Below is a small trained network, with its code and all its weights. Each question gives an input and a target symbol and asks what happens when units are switched off, that is, made to give their printed mean instead of their output.

import numpy as np


def w(rows, s, z=0):
    codes = np.array(rows[::2]) - 128.0
    scale = np.full(codes.shape[1], s)
    scale[-1] = z or s
    return codes * scale


def norm(h):
    return h / np.sqrt((h * h).mean(-1, keepdims=True) + 1e-5)


def softmax(a):
    e = np.exp(a - a.max(-1, keepdims=True))
    return e / e.sum(-1, keepdims=True)


def log_softmax(a):
    a = a - a.max(-1, keepdims=True)
    return a - np.log(np.exp(a).sum(-1, keepdims=True))


def net(x, mask):
    ids = ['βγδεηθλμστφψω'.index(c) for c in x.split()]
    T = len(ids)
    res = E[ids] + P[:T]
    u = 0
    for l in range(2):
        r = norm(res)
        for j in range(3):
            rows = slice(4 * j, 4 * j + 4)
            q, k, v = (r @ M[l][rows].T for M in (Q, K, V))
            z = softmax(np.where(np.tri(T) > 0, q @ k.T / 4**0.5, -1e9)) @ v
            o = O[l][rows]
            res = res + np.where(mask[u + j], z, o[:, -1]) @ o[:, :-1]
        u += 3
    return log_softmax(norm(res)[-1] @ U[:, :-1].T + U[:, -1])


Q, K, V, O = {}, {}, {}, {}
E = w([
[59,176,183],'β',
[96,138,111],'γ',
[38,141,204],'δ',
[173,88,124],'ε',
[149,69,116],'η',
[43,71,248],'θ',
[121,163,105],'λ',
[177,126,77],'μ',
[177,167,65],'σ',
[158,94,98],'τ',
[161,80,105],'φ',
[153,69,118],'ψ',
[40,114,213],'ω',
],0.014)
P = w([
[172,91,76],'0',
[158,114,142],'1',
[21,33,16],'2',
[180,143,156],'3',
[51,77,42],'4',
[169,131,164],'5',
[27,130,55],'6',
[175,132,150],'7',
[51,145,31],'8',
[163,110,167],'9',
[51,179,7],'10',
[155,104,176],'11',
],0.015)
Q[0] = w([
[86,112,205],'L0H0',
[171,52,145],'L0H0',
[58,143,187],'L0H0',
[175,191,153],'L0H0',
[198,131,102],'L0H1',
[180,64,122],'L0H1',
[156,176,151],'L0H1',
[171,3,147],'L0H1',
[129,168,175],'L0H2',
[153,191,191],'L0H2',
[113,171,167],'L0H2',
[160,181,90],'L0H2',
],0.012)
K[0] = w([
[141,43,148],'L0H0',
[154,147,174],'L0H0',
[124,82,96],'L0H0',
[94,126,212],'L0H0',
[231,120,140],'L0H1',
[251,87,121],'L0H1',
[156,200,62],'L0H1',
[166,43,130],'L0H1',
[170,153,112],'L0H2',
[64,83,156],'L0H2',
[198,92,139],'L0H2',
[141,130,81],'L0H2',
],0.012)
V[0] = w([
[135,170,176],'L0H0',
[45,193,154],'L0H0',
[198,114,130],'L0H0',
[160,156,95],'L0H0',
[147,91,181],'L0H1',
[185,70,147],'L0H1',
[190,8,160],'L0H1',
[115,87,142],'L0H1',
[183,149,95],'L0H2',
[128,184,168],'L0H2',
[91,106,108],'L0H2',
[130,121,190],'L0H2',
],0.013)
O[0] = w([
[131,179,150,62],'L0H0',
[80,84,145,2],'L0H0',
[90,115,160,188],'L0H0',
[102,131,114,170],'L0H0',
[108,124,81,128],'L0H1',
[86,135,159,199],'L0H1',
[125,196,149,238],'L0H1',
[161,112,3,137],'L0H1',
[45,151,146,178],'L0H2',
[151,146,83,37],'L0H2',
[71,89,255,150],'L0H2',
[196,228,83,61],'L0H2',
],0.0066,0.0061)
Q[1] = w([
[146,102,78],'L1H0',
[182,168,114],'L1H0',
[137,141,217],'L1H0',
[170,122,236],'L1H0',
[209,176,64],'L1H1',
[110,124,218],'L1H1',
[106,255,230],'L1H1',
[206,187,67],'L1H1',
[86,168,209],'L1H2',
[113,162,71],'L1H2',
[165,230,95],'L1H2',
[95,14,154],'L1H2',
],0.0094)
K[1] = w([
[96,158,46],'L1H0',
[144,75,100],'L1H0',
[79,100,114],'L1H0',
[173,130,129],'L1H0',
[129,154,164],'L1H1',
[141,81,104],'L1H1',
[186,119,103],'L1H1',
[89,97,111],'L1H1',
[65,146,112],'L1H2',
[163,131,68],'L1H2',
[107,250,133],'L1H2',
[161,154,155],'L1H2',
],0.016)
V[1] = w([
[112,180,183],'L1H0',
[179,161,232],'L1H0',
[160,89,166],'L1H0',
[170,46,131],'L1H0',
[78,19,198],'L1H1',
[225,153,161],'L1H1',
[202,94,102],'L1H1',
[67,157,130],'L1H1',
[174,110,232],'L1H2',
[153,248,152],'L1H2',
[181,144,91],'L1H2',
[150,168,67],'L1H2',
],0.013)
O[1] = w([
[179,140,120,154],'L1H0',
[186,134,83,173],'L1H0',
[70,59,3,160],'L1H0',
[17,58,134,147],'L1H0',
[38,125,145,240],'L1H1',
[186,101,56,78],'L1H1',
[158,60,159,174],'L1H1',
[87,150,100,96],'L1H1',
[146,184,159,102],'L1H2',
[192,141,181,4],'L1H2',
[56,81,129,82],'L1H2',
[127,74,231,84],'L1H2',
],0.0067,0.004)
U = w([
[13,2,80,216],'β',
[56,195,42,218],'γ',
[154,26,130,34],'δ',
[230,107,86,149],'ε',
[99,111,168,11],'η',
[190,64,91,84],'θ',
[113,184,129,64],'λ',
[173,143,180,112],'μ',
[207,186,193,161],'σ',
[85,148,210,78],'τ',
[114,116,165,35],'φ',
[97,99,183,4],'ψ',
[179,28,117,76],'ω',
],0.01,0.0037)

Each question gives the input, a string of symbols that net reads in full, and the target symbol t.
The units are the heads (4 rows each of Q, K, V and O). Each row of codes is followed by its name. A weight is (code - 128) times the scale printed after its matrix; where a second scale follows, it is the last column's (O and U).
mask holds one flag per head, layer by layer. A switched-off head (its flag False) gives its mean, the last column of its rows in O, instead of its output. The means were averaged over made-up inputs and are rounded, as every weight is.
A unit's drop is (log p(t) with every unit on - log p(t) with that unit switched off) / (log p(t) with every unit on - log p(t) with every unit switched off).
The circuit of an input: a set's keep is (log p(t) with only the set's units on - log p(t) with every unit switched off) / (log p(t) with every unit on - log p(t) with every unit switched off). Starting from all 6 units, units are removed one at a time, each time the one whose removal leaves the highest keep (on an exact tie, the one counted first), for as long as the keep stays at least 0.8.
units of the circuit, in order: the units of the circuit, biggest drop first
unit that matters most: the unit with the biggest drop
heads that matter: for each layer, one digit per head in row order, 1 if its drop is at least 0.15 and else 0, layers parted by /
input β β σ τ, target β: units of the circuit, in order : [L0H1 L1H0]
input σ ε σ μ β λ δ γ τ η, target σ: unit that matters most : L0H2
input σ ε τ σ τ ε ω φ λ μ, target σ: units of the circuit, in order : [L0H1 L1H0]
input σ ω μ ω, target σ: heads that matter : 001 / 000
input γ ε σ ε ε, target γ: units of the circuit, in order : [L0H1 L0H2 L1H2 L1H1]
input γ θ η μ, target γ: units of the circuit, in order : [L1H2 L0H2 L1H0]
input σ σ ε β β ε, target σ: units of the circuit, in order : [L1H2 L0H1]
input σ τ ψ σ σ δ σ σ σ λ τ β, target σ: units of the circuit, in order : [L1H0 L0H2 L0H1 L1H2]
input β μ σ σ, target β: heads that matter : 000 / 100
input γ τ δ β, target γ: units of the circuit, in order : [L0H2 L1H2 L0H1]
input β λ θ μ γ φ σ τ, target β: heads that matter : 011 / 100
input γ μ φ τ δ β, target γ: units of the circuit, in order : [L1H2 L0H1 L1H0]
input σ σ β ε ψ τ σ β σ τ σ γ, target σ: units of the circuit, in order : [L0H1 L0H2 L1H0 L0H0]
input σ λ μ ψ, target σ: unit that matters most : L0H2
input β β λ γ τ ε γ τ τ λ β ε, target β: units of the circuit, in order : [L0H1 L1H0]
input σ θ β σ ε β μ μ, target σ: heads that matter : 001 / 001
input σ ε μ β σ τ ε σ ε μ ω ω, target σ: heads that matter : 011 / 101
input σ σ σ θ σ β, target σ: heads that matter : 001 / 100
input β ε γ ε μ η φ β, target β: heads that matter : 001 / 100
input σ τ τ μ ε ψ μ λ, target σ: heads that matter : 011 / 100
